Here is a tiny trained network, its code and every weight. The questions are about switching its units off for an input and a class, where a switched-off unit gives its printed mean instead of its output.

import numpy as np


def w(rows, s, z=0):
    codes = np.array(rows[::2]) - 128.0
    scale = np.full(codes.shape[1], s)
    scale[-1] = z or s
    return codes * scale


def norm(h):
    return h / np.sqrt((h * h).mean(-1, keepdims=True) + 1e-5)


def f(y):
    return np.maximum(y, 0)


def log_softmax(a):
    a = a - a.max(-1, keepdims=True)
    return a - np.log(np.exp(a).sum(-1, keepdims=True))


def net(x, mask):
    res = np.array(x, float).reshape(1, 2) / 4 @ E
    u = 0
    for l in range(4):
        y = f(norm(res) @ A[l][:, :-1].T + A[l][:, -1])
        res = res + np.where(mask[u : u + 3], y, B[l][:, -1]) @ B[l][:, :-1]
        u += 3
    return log_softmax(norm(res)[-1] @ U[:, :-1].T + U[:, -1])


A, B = {}, {}
E = w([
[61,208,206,13,173,157,174,154,161,178,185],'x0',
[82,79,168,201,213,225,104,238,85,83,2],'x1',
],0.0097)
A[0] = w([
[31,46,175,172,76,198,110,133,54,95,3,118],'0.n1',
[171,101,78,123,61,30,112,53,137,134,178,251],'0.n2',
[69,143,192,90,188,83,172,174,136,178,150,80],'0.n3',
],0.0054,0.0028)
B[0] = w([
[181,136,85,137,245,84,127,208,188,141,153,245],'0.n1',
[120,132,129,146,237,135,142,254,115,110,115,254],'0.n2',
[195,221,71,122,191,219,119,171,179,107,154,183],'0.n3',
],0.0056,0.0089)
A[1] = w([
[204,176,54,127,152,103,130,138,166,121,189,188],'1.n1',
[203,136,60,109,64,2,136,47,154,149,227,6],'1.n2',
[188,42,57,214,22,68,89,25,121,116,94,75],'1.n3',
],0.02,0.0025)
B[1] = w([
[123,112,188,150,84,125,141,83,99,122,107,254],'1.n1',
[155,127,75,146,253,128,99,207,173,125,114,219],'1.n2',
[69,185,122,60,62,177,160,147,92,109,152,185],'1.n3',
],0.015,0.027)
A[2] = w([
[129,192,158,27,150,94,142,87,184,178,215,116],'2.n1',
[100,116,1,102,157,112,67,94,184,159,153,7],'2.n2',
[129,130,84,93,101,85,109,100,160,150,199,69],'2.n3',
],0.023,0.002)
B[2] = w([
[60,182,94,83,75,177,149,201,60,84,133,254],'2.n1',
[134,107,246,182,141,102,174,80,132,104,77,190],'2.n2',
[98,128,207,92,147,136,202,192,107,101,98,128],'2.n3',
],0.012,0.0056)
A[3] = w([
[151,83,233,130,73,83,125,6,152,193,139,55],'3.n1',
[66,194,150,21,8,170,177,116,86,120,184,253],'3.n2',
[93,207,131,14,90,121,143,106,144,158,214,25],'3.n3',
],0.024,0.00062)
B[3] = w([
[226,186,181,151,172,123,78,7,147,131,118,176],'3.n1',
[64,130,161,96,62,139,179,114,96,123,147,252],'3.n2',
[103,60,131,154,56,112,162,111,99,106,102,175],'3.n3',
],0.018,0.031)
U = w([
[143,130,120,170,250,137,119,230,150,84,87,210],'0',
[64,147,156,98,62,148,179,124,92,88,139,226],'1',
[187,169,189,152,143,118,99,27,139,115,122,156],'2',
[156,101,74,111,107,106,101,126,205,158,166,3],'3',
[139,106,86,111,133,95,94,117,163,140,160,2],'4',
[132,117,35,137,115,104,85,105,164,155,141,21],'5',
[146,123,71,128,108,77,59,131,153,154,174,8],'6',
],0.014,0.0033)

Each question gives the input, the list of numbers given to net, and the class t.
The units are the neurons (one row each of A and B). Each row of codes is followed by its name. A weight is (code - 128) times the scale printed after its matrix; where a second scale follows, it is the last column's (A, B and U).
mask holds one flag per neuron, layer by layer. A switched-off neuron (its flag False) gives its mean, the last column of its row in B, instead of its output. The means were averaged over made-up inputs and are rounded, as every weight is.
A unit's drop is (log p(t) with every unit on - log p(t) with that unit switched off) / (log p(t) with every unit on - log p(t) with every unit switched off).
The circuit of an input: a set's keep is (log p(t) with only the set's units on - log p(t) with every unit switched off) / (log p(t) with every unit on - log p(t) with every unit switched off). Starting from all 12 units, units are removed one at a time, each time the one whose removal leaves the highest keep (on an exact tie, the one counted first), for as long as the keep stays at least 0.8.
units of the circuit, in order: the units of the circuit, biggest drop first
most important unit: the unit with the biggest drop
k most important neurons: the k neurons with the biggest drops, biggest first
k most important neurons of layer l: the k neurons of layer l with the biggest drops, biggest first
drop of u: that unit's drop, to one decimal
input [2,-5], class 0: units of the circuit, in order -> [1.n2]
input [2,1], class 2: units of the circuit, in order -> [1.n2; 1.n3; 3.n1]
input [-5,7], class 0: 2 most important neurons -> [3.n2; 1.n1]
input [-5,6], class 0: 3 most important neurons -> [0.n1; 3.n2; 1.n1]
input [-1,2], class 2: 3 most important neurons -> [1.n2; 0.n1; 1.n3]
input [0,-2], class 2: 3 most important neurons -> [0.n2; 1.n2; 1.n3]
input [-3,2], class 2: 3 most important neurons -> [1.n2; 0.n1; 2.n1]
input [-1,-2], class 2: 3 most important neurons -> [0.n2; 1.n2; 1.n3]
input [-1,5], class 0: 4 most important neurons -> [3.n2; 1.n1; 1.n3; 3.n1]
input [-2,2], class 2: 3 most important neurons -> [0.n1; 1.n2; 1.n3]
input [-2,1], class 2: 2 most important neurons -> [0.n1; 1.n2]
input [1,0], class 2: 2 most important neurons -> [3.n1; 1.n3]
input [7,-8], class 0: 3 most important neurons -> [1.n2; 1.n3; 3.n2]
input [-3,-3], class 2: most important unit -> 0.n2
input [0,-1], class 2: drop of 1.n3 -> 1.5
input [-8,-8], class 0: drop of 0.n2 -> 0.1
input [3,2], class 2: 2 most important neurons of layer 0 -> [0.n3; 0.n2]
input [-4,8], class 0: drop of 3.n2 -> 1.0
